Below are the code and all the weights of a small trained network. Each question names an input and a target symbol and asks about switching units off, where a switched-off unit gives its printed mean instead of its output.

import numpy as np


def w(rows, s, z=0):
    codes = np.array(rows[::2]) - 128.0
    scale = np.full(codes.shape[1], s)
    scale[-1] = z or s
    return codes * scale


def norm(h):
    return h / np.sqrt((h * h).mean(-1, keepdims=True) + 1e-5)


def f(y):
    return np.maximum(y, 0)


def softmax(a):
    e = np.exp(a - a.max(-1, keepdims=True))
    return e / e.sum(-1, keepdims=True)


def log_softmax(a):
    a = a - a.max(-1, keepdims=True)
    return a - np.log(np.exp(a).sum(-1, keepdims=True))


def net(x, mask):
    ids = ['Θβδεζλμ'.index(c) for c in x.split()]
    T = len(ids)
    res = E[ids] + P[:T]
    u = 0
    for l in range(2):
        q, k, v = (norm(res) @ M[l].T for M in (Q, K, V))
        z = softmax(np.where(np.tri(T) > 0, q @ k.T / 4**0.5, -1e9)) @ v
        res = res + np.where(mask[u], z, O[l][:, -1]) @ O[l][:, :-1]
        u += 1
        y = f(norm(res) @ A[l][:, :-1].T + A[l][:, -1])
        res = res + np.where(mask[u : u + 8], y, B[l][:, -1]) @ B[l][:, :-1]
        u += 8
    return log_softmax(norm(res)[-1] @ U[:, :-1].T + U[:, -1])


Q, K, V, O, A, B = {}, {}, {}, {}, {}, {}
E = w([
[117,157,141],'Θ',
[125,154,127],'β',
[101,151,145],'δ',
[136,5,120],'ε',
[117,162,122],'ζ',
[100,158,132],'λ',
[117,162,132],'μ',
],0.021)
P = w([
[150,75,114],'0',
[254,101,160],'1',
[224,123,154],'2',
[235,142,129],'3',
[170,132,144],'4',
[154,162,136],'5',
[129,194,136],'6',
[120,143,164],'7',
[109,141,154],'8',
[116,136,148],'9',
[101,148,102],'10',
[109,136,102],'11',
[108,123,117],'12',
[100,124,107],'13',
],0.0092)
Q[0] = w([
[2,158,97],'0.h1',
[101,142,111],'0.h1',
[164,230,137],'0.h1',
[173,151,181],'0.h1',
],0.0097)
K[0] = w([
[177,1,150],'0.h1',
[103,78,69],'0.h1',
[4,87,126],'0.h1',
[45,169,43],'0.h1',
],0.0079)
V[0] = w([
[201,254,157],'0.h1',
[143,108,32],'0.h1',
[79,167,187],'0.h1',
[209,43,193],'0.h1',
],0.008)
O[0] = w([
[128,62,2,228],'0.h1',
[162,179,128,10],'0.h1',
[26,85,98,254],'0.h1',
[198,34,249,49],'0.h1',
],0.0081,0.0022)
A[0] = w([
[169,17,126,137],'0.n1',
[74,96,101,150],'0.n2',
[220,26,192,101],'0.n3',
[173,169,119,215],'0.n4',
[187,121,51,158],'0.n5',
[79,1,92,121],'0.n6',
[183,66,171,2],'0.n7',
[153,168,168,169],'0.n8',
],0.0092,0.0049)
B[0] = w([
[60,9,104,180],'0.n1',
[208,128,161,255],'0.n2',
[195,75,115,189],'0.n3',
[99,98,157,235],'0.n4',
[116,116,212,218],'0.n5',
[141,190,116,242],'0.n6',
[167,65,1,134],'0.n7',
[82,96,182,231],'0.n8',
],0.0086,0.0036)
Q[1] = w([
[93,132,134],'1.h1',
[51,141,25],'1.h1',
[152,86,167],'1.h1',
[78,249,132],'1.h1',
],0.014)
K[1] = w([
[184,123,102],'1.h1',
[233,105,183],'1.h1',
[68,162,79],'1.h1',
[146,12,135],'1.h1',
],0.011)
V[1] = w([
[166,75,213],'1.h1',
[53,231,217],'1.h1',
[79,97,210],'1.h1',
[249,171,104],'1.h1',
],0.012)
O[1] = w([
[50,108,201,38],'1.h1',
[54,245,105,252],'1.h1',
[9,114,104,158],'1.h1',
[169,155,157,2],'1.h1',
],0.011,0.0055)
A[1] = w([
[249,14,160,42],'1.n1',
[166,185,205,157],'1.n2',
[91,192,97,2],'1.n3',
[7,51,178,111],'1.n4',
[119,170,78,40],'1.n5',
[222,131,108,168],'1.n6',
[46,161,117,29],'1.n7',
[156,168,232,117],'1.n8',
],0.014,0.0037)
B[1] = w([
[84,91,83,205],'1.n1',
[97,142,142,173],'1.n2',
[132,45,128,194],'1.n3',
[143,139,249,254],'1.n4',
[119,90,192,179],'1.n5',
[75,128,247,192],'1.n6',
[196,58,133,205],'1.n7',
[94,170,144,177],'1.n8',
],0.012,0.0082)
U = w([
[113,51,117,206],'Θ',
[121,95,177,96],'β',
[6,105,124,15],'δ',
[97,122,149,94],'ε',
[199,157,139,105],'ζ',
[106,161,73,252],'λ',
[207,96,122,107],'μ',
],0.017,0.0044)

Each question gives the input, a string of symbols that net reads in full, and the target symbol t.
The units are the heads (4 rows each of Q, K, V and O) and the neurons (one row each of A and B). Each row of codes is followed by its name. A weight is (code - 128) times the scale printed after its matrix; where a second scale follows, it is the last column's (O, A, B and U).
mask holds one flag per unit, layer by layer, with each layer's heads first. A switched-off unit (its flag False) gives its mean, the last column of its rows in O or B, instead of its output. The means were averaged over made-up inputs and are rounded, as every weight is.
A unit's drop is (log p(t) with every unit on - log p(t) with that unit switched off) / (log p(t) with every unit on - log p(t) with every unit switched off).
The circuit of an input: a set's keep is (log p(t) with only the set's units on - log p(t) with every unit switched off) / (log p(t) with every unit on - log p(t) with every unit switched off). Starting from the 12 units with the biggest drops (on a tie, the unit counted first), units are removed one at a time, each time the one whose removal leaves the highest keep (on an exact tie, the one counted first), for as long as the keep stays at least 0.8.
units of the circuit, in order: the units of the circuit, biggest drop first
unit that matters most: the unit with the biggest drop
top k neurons: the k neurons with the biggest drops, biggest first
top k neurons in layer l: the k neurons of layer l with the biggest drops, biggest first
drop when u is switched off: that unit's drop, to one decimal
input ζ λ δ, target ζ: units of the circuit, in order : 1.h1, 0.h1
input λ ζ δ μ β ε λ ζ ζ Θ, target Θ: top 2 neurons : 1.n1, 0.n5
input ζ λ λ δ, target ζ: units of the circuit, in order : 0.h1, 1.h1
input λ ζ μ δ λ λ β λ, target λ: units of the circuit, in order : 0.h1, 1.h1
input λ δ Θ Θ β λ β λ λ λ δ ζ, target λ: top neuron : 1.n4
input δ ζ δ ε μ, target Θ: top 2 neurons in layer 1 : 1.n1, 1.n6
input Θ β λ β ζ, target Θ: top 2 neurons : 1.n1, 0.n1
input β λ δ λ λ δ λ λ δ Θ λ, target β: units of the circuit, in order : 1.h1, 0.n5, 1.n4, 0.h1
input β β λ δ ζ ζ δ μ ζ Θ δ λ, target β: top 3 neurons : 0.n5, 1.n4, 0.n4
input λ ζ μ, target λ: units of the circuit, in order : 1.h1, 0.h1
input μ β β, target μ: units of the circuit, in order : 0.h1, 1.h1
input ε β ζ, target Θ: top 3 neurons in layer 0 : 0.n3, 0.n7, 0.n1
input λ Θ ζ μ β λ β μ λ λ Θ δ ζ δ, target λ: top 3 neurons : 1.n4, 1.n7, 0.n3
input δ δ ε λ ε, target δ: top 2 neurons in layer 0 : 0.n6, 0.n1
input δ λ λ λ ε β λ λ λ ε, target δ: units of the circuit, in order : 1.h1
input Θ β ζ λ μ λ ε λ δ, target Θ: units of the circuit, in order : 1.h1, 0.h1, 1.n1
input μ λ δ λ λ μ β δ, target μ: units of the circuit, in order : 0.h1, 1.h1
input Θ δ β μ β, target Θ: top 2 neurons : 0.n1, 1.n1
input λ β λ ζ, target λ: drop when 1.n4 is switched off : 0.2
input ε Θ Θ δ, target Θ: unit that matters most : 0.h1
input δ λ λ, target δ: drop when 0.h1 is switched off : 0.4
input ζ λ β ζ λ Θ λ λ λ δ λ β, target ζ: drop when 1.n6 is switched off : 0.1
input λ δ ε Θ λ β β μ ε, target λ: top 2 neurons in layer 0 : 0.n6, 0.n8
